Here is a tiny trained network, its code and every weight. The questions are about switching its units off for an input and a target symbol, where a switched-off unit gives its printed mean instead of its output.

import numpy as np


def w(rows, s, z=0):
    codes = np.array(rows[::2]) - 128.0
    scale = np.full(codes.shape[1], s)
    scale[-1] = z or s
    return codes * scale


def f(y):
    return np.maximum(y, 0)


def softmax(a):
    e = np.exp(a - a.max(-1, keepdims=True))
    return e / e.sum(-1, keepdims=True)


def log_softmax(a):
    a = a - a.max(-1, keepdims=True)
    return a - np.log(np.exp(a).sum(-1, keepdims=True))


def net(x, mask):
    ids = ['γδεηθμστ'.index(c) for c in x.split()]
    T = len(ids)
    res = E[ids] + P[:T]
    u = 0
    for l in range(3):
        q, k, v = (res @ M[l].T for M in (Q, K, V))
        z = softmax(np.where(np.tri(T) > 0, q @ k.T / 2**0.5, -1e9)) @ v
        res = res + np.where(mask[u], z, O[l][:, -1]) @ O[l][:, :-1]
        u += 1
        y = f(res @ A[l][:, :-1].T + A[l][:, -1])
        res = res + np.where(mask[u : u + 12], y, B[l][:, -1]) @ B[l][:, :-1]
        u += 12
    return log_softmax(res[-1] @ U[:, :-1].T + U[:, -1])


Q, K, V, O, A, B = {}, {}, {}, {}, {}, {}
E = w([
[121,93,166,49,43],'γ',
[219,2,178,94,173],'δ',
[88,95,85,20,133],'ε',
[211,124,121,147,79],'η',
[124,128,89,210,85],'θ',
[133,72,93,170,91],'μ',
[14,197,104,138,63],'σ',
[198,154,93,166,62],'τ',
],0.0089)
P = w([
[90,160,245,254,81],'0',
[184,29,62,70,89],'1',
[189,21,59,77,96],'2',
[180,8,59,76,87],'3',
[186,22,59,76,94],'4',
[182,26,52,90,86],'5',
[189,37,47,93,90],'6',
[176,54,56,86,95],'7',
[202,66,48,112,75],'8',
[169,60,60,115,75],'9',
[203,78,53,121,68],'10',
[213,84,47,119,84],'11',
[216,77,38,127,74],'12',
],0.0028)
Q[0] = w([
[218,22,183,44,187],'L0H1',
[87,213,204,105,255],'L0H1',
],0.01)
K[0] = w([
[133,135,248,167,139],'L0H1',
[214,35,82,88,182],'L0H1',
],0.011)
V[0] = w([
[8,54,135,3,106],'L0H1',
[14,245,30,114,105],'L0H1',
],0.005)
O[0] = w([
[87,198,115,176,249,246],'L0H1',
[67,254,8,79,99,162],'L0H1',
],0.0063,0.0011)
A[0] = w([
[105,196,48,116,121,235],'L0N1',
[222,102,184,169,47,162],'L0N2',
[103,163,189,80,73,152],'L0N3',
[210,138,124,254,7,193],'L0N4',
[222,41,234,103,157,214],'L0N5',
[104,89,120,162,160,147],'L0N6',
[156,83,156,181,178,167],'L0N7',
[160,71,169,160,188,195],'L0N8',
[166,183,117,49,240,228],'L0N9',
[63,164,24,120,121,146],'L0N10',
[127,170,33,131,87,253],'L0N11',
[80,142,139,41,222,185],'L0N12',
],0.0054,0.0035)
B[0] = w([
[68,165,77,103,82,216],'L0N1',
[114,21,123,64,86,202],'L0N2',
[133,215,140,92,77,147],'L0N3',
[54,59,88,113,75,234],'L0N4',
[213,30,183,80,132,227],'L0N5',
[109,117,116,126,168,149],'L0N6',
[158,20,153,145,186,164],'L0N7',
[158,25,174,131,182,180],'L0N8',
[2,72,147,214,172,168],'L0N9',
[133,204,85,67,63,185],'L0N10',
[45,134,72,99,94,254],'L0N11',
[31,83,76,174,78,161],'L0N12',
],0.0049,0.005)
Q[1] = w([
[204,252,129,214,195],'L1H1',
[227,253,155,225,236],'L1H1',
],0.0038)
K[1] = w([
[45,207,3,75,27],'L1H1',
[78,207,17,67,39],'L1H1',
],0.005)
V[1] = w([
[45,164,75,56,3],'L1H1',
[81,203,101,254,202],'L1H1',
],0.0058)
O[1] = w([
[79,151,35,2,32,85],'L1H1',
[78,41,213,151,44,8],'L1H1',
],0.0053,0.015)
A[1] = w([
[188,118,50,133,143,216],'L1N1',
[210,184,167,176,133,175],'L1N2',
[187,155,50,146,133,253],'L1N3',
[157,142,45,120,184,133],'L1N4',
[117,133,137,32,109,155],'L1N5',
[224,109,230,153,209,46],'L1N6',
[82,179,134,38,87,202],'L1N7',
[195,182,21,140,160,254],'L1N8',
[180,169,1,101,182,191],'L1N9',
[190,112,111,149,211,44],'L1N10',
[86,67,115,201,110,204],'L1N11',
[64,59,142,130,108,169],'L1N12',
],0.006,0.0034)
B[1] = w([
[113,99,195,76,136,226],'L1N1',
[22,96,138,132,137,167],'L1N2',
[118,95,223,89,139,226],'L1N3',
[119,165,188,74,94,204],'L1N4',
[156,142,80,60,105,173],'L1N5',
[57,144,144,102,55,204],'L1N6',
[156,178,91,88,99,196],'L1N7',
[112,105,231,79,118,249],'L1N8',
[112,137,211,59,102,254],'L1N9',
[105,180,174,78,55,195],'L1N10',
[55,79,122,207,196,159],'L1N11',
[85,126,2,174,156,153],'L1N12',
],0.0062,0.0099)
Q[2] = w([
[130,117,226,54,49],'L2H1',
[219,161,2,217,158],'L2H1',
],0.0057)
K[2] = w([
[185,123,41,200,115],'L2H1',
[126,82,253,53,147],'L2H1',
],0.0054)
V[2] = w([
[8,229,79,97,64],'L2H1',
[96,87,92,253,186],'L2H1',
],0.0058)
O[2] = w([
[97,150,141,200,37,245],'L2H1',
[2,133,137,2,132,23],'L2H1',
],0.0056,0.011)
A[2] = w([
[142,174,51,245,101,81],'L2N1',
[123,64,136,118,254,161],'L2N2',
[177,52,125,160,122,165],'L2N3',
[98,170,81,210,95,81],'L2N4',
[211,180,172,148,117,118],'L2N5',
[26,70,154,100,103,174],'L2N6',
[150,179,134,229,96,121],'L2N7',
[67,89,116,88,125,192],'L2N8',
[198,148,111,224,95,73],'L2N9',
[144,38,123,141,166,255],'L2N10',
[93,84,160,150,92,212],'L2N11',
[137,39,87,128,133,243],'L2N12',
],0.0057,0.0056)
B[2] = w([
[126,72,144,44,170,183],'L2N1',
[131,61,124,136,249,197],'L2N2',
[221,141,104,142,101,166],'L2N3',
[112,51,131,84,173,174],'L2N4',
[129,102,153,72,120,177],'L2N5',
[48,137,100,169,128,254],'L2N6',
[129,57,133,111,141,186],'L2N7',
[64,165,87,141,170,219],'L2N8',
[74,64,135,33,154,175],'L2N9',
[193,144,65,186,241,208],'L2N10',
[103,158,122,234,129,234],'L2N11',
[161,251,1,138,167,190],'L2N12',
],0.0054,0.0088)
U = w([
[177,181,55,213,179,254],'γ',
[122,70,209,171,147,141],'δ',
[92,179,97,255,84,124],'ε',
[222,130,107,97,159,68],'η',
[106,179,161,100,65,114],'θ',
[72,104,63,73,190,91],'μ',
[157,55,99,117,89,46],'σ',
[249,198,109,127,106,150],'τ',
],0.0055,0.0043)

Each question gives the input, a string of symbols that net reads in full, and the target symbol t.
The units are the heads (2 rows each of Q, K, V and O) and the neurons (one row each of A and B). Each row of codes is followed by its name. A weight is (code - 128) times the scale printed after its matrix; where a second scale follows, it is the last column's (O, A, B and U).
mask holds one flag per unit, layer by layer, with each layer's heads first. A switched-off unit (its flag False) gives its mean, the last column of its rows in O or B, instead of its output. The means were averaged over made-up inputs and are rounded, as every weight is.
A unit's drop is (log p(t) with every unit on - log p(t) with that unit switched off) / (log p(t) with every unit on - log p(t) with every unit switched off).
most important unit: the unit with the biggest drop
k most important neurons: the k neurons with the biggest drops, biggest first
k most important neurons of layer l: the k neurons of layer l with the biggest drops, biggest first
drop of u: that unit's drop, to one decimal
input ε δ ε ε σ, target ε: most important unit => L1H1
input δ γ μ, target δ: 3 most important neurons => (L0N5 L1N6 L1N10)
input μ θ μ γ μ ε η γ δ ε ε σ θ, target μ: 3 most important neurons => (L1N9 L1N8 L1N10)
input ε ε τ ε τ μ ε σ ε η τ μ ε, target ε: 3 most important neurons of layer 0 => (L0N9 L0N12 L0N5)
input τ δ μ θ γ δ μ δ ε, target δ: 2 most important neurons => (L0N5 L2N12)
input γ δ δ γ ε, target γ: 2 most important neurons => (L0N9 L0N12)
input μ θ γ μ γ μ η γ γ ε τ, target μ: 2 most important neurons => (L1N9 L1N8)
input τ τ μ σ μ, target θ: 3 most important neurons of layer 1 => (L1N9 L1N8 L1N4)
input σ σ γ η μ μ σ μ δ σ γ, target σ: 2 most important neurons of layer 1 => (L1N7 L1N5)
input δ τ η δ η δ τ τ μ γ τ γ, target δ: 2 most important neurons => (L0N5 L1N2)
input τ δ μ τ μ η, target τ: 2 most important neurons => (L0N2 L2N3)
input δ μ σ μ ε μ μ δ, target δ: 3 most important neurons => (L1N6 L0N5 L1N10)
input μ τ σ ε ε μ ε γ η, target μ: 2 most important neurons of layer 0 => (L0N4 L0N10)
input σ μ μ ε θ μ γ μ γ ε δ ε, target σ: most important neuron of layer 1 => (L1N7)
input ε σ ε ε μ ε ε δ, target ε: 2 most important neurons of layer 0 => (L0N9 L0N5)
input θ ε ε ε, target θ: 2 most important neurons of layer 2 => (L2N10 L2N2)
input δ σ γ γ τ μ μ ε μ η μ μ, target δ: 2 most important neurons of layer 1 => (L1N8 L1N3)
input η η μ μ ε, target η: 2 most important neurons of layer 1 => (L1N6 L1N2)
input μ σ δ ε δ ε γ η γ μ η, target μ: 2 most important neurons of layer 1 => (L1N9 L1N8)
input σ μ γ μ θ γ η, target σ: most important unit => L2H1
input ε σ σ μ μ γ μ μ μ, target ε: 2 most important neurons of layer 0 => (L0N9 L0N12)
input μ μ ε η δ μ τ, target δ: 2 most important neurons of layer 0 => (L0N5 L0N8)
input θ μ δ μ μ ε σ σ, target θ: 2 most important neurons of layer 1 => (L1N9 L1N8)
input μ δ μ σ η μ τ, target μ: 3 most important neurons of layer 1 => (L1N6 L1N10 L1N7)
input δ μ θ, target δ: drop of L1N10 => 0.1
input ε μ μ δ η, target ε: drop of L0N3 => 0.0
input ε ε γ γ δ τ η μ η η θ τ, target ε: most important unit => L1H1
input γ μ ε γ, target γ: drop of L2N12 => 0.1
input θ τ γ μ ε μ μ μ ε σ μ, target θ: drop of L2N9 => 0.0
input μ σ μ, target μ: 2 most important neurons of layer 1 => (L1N9 L1N8)
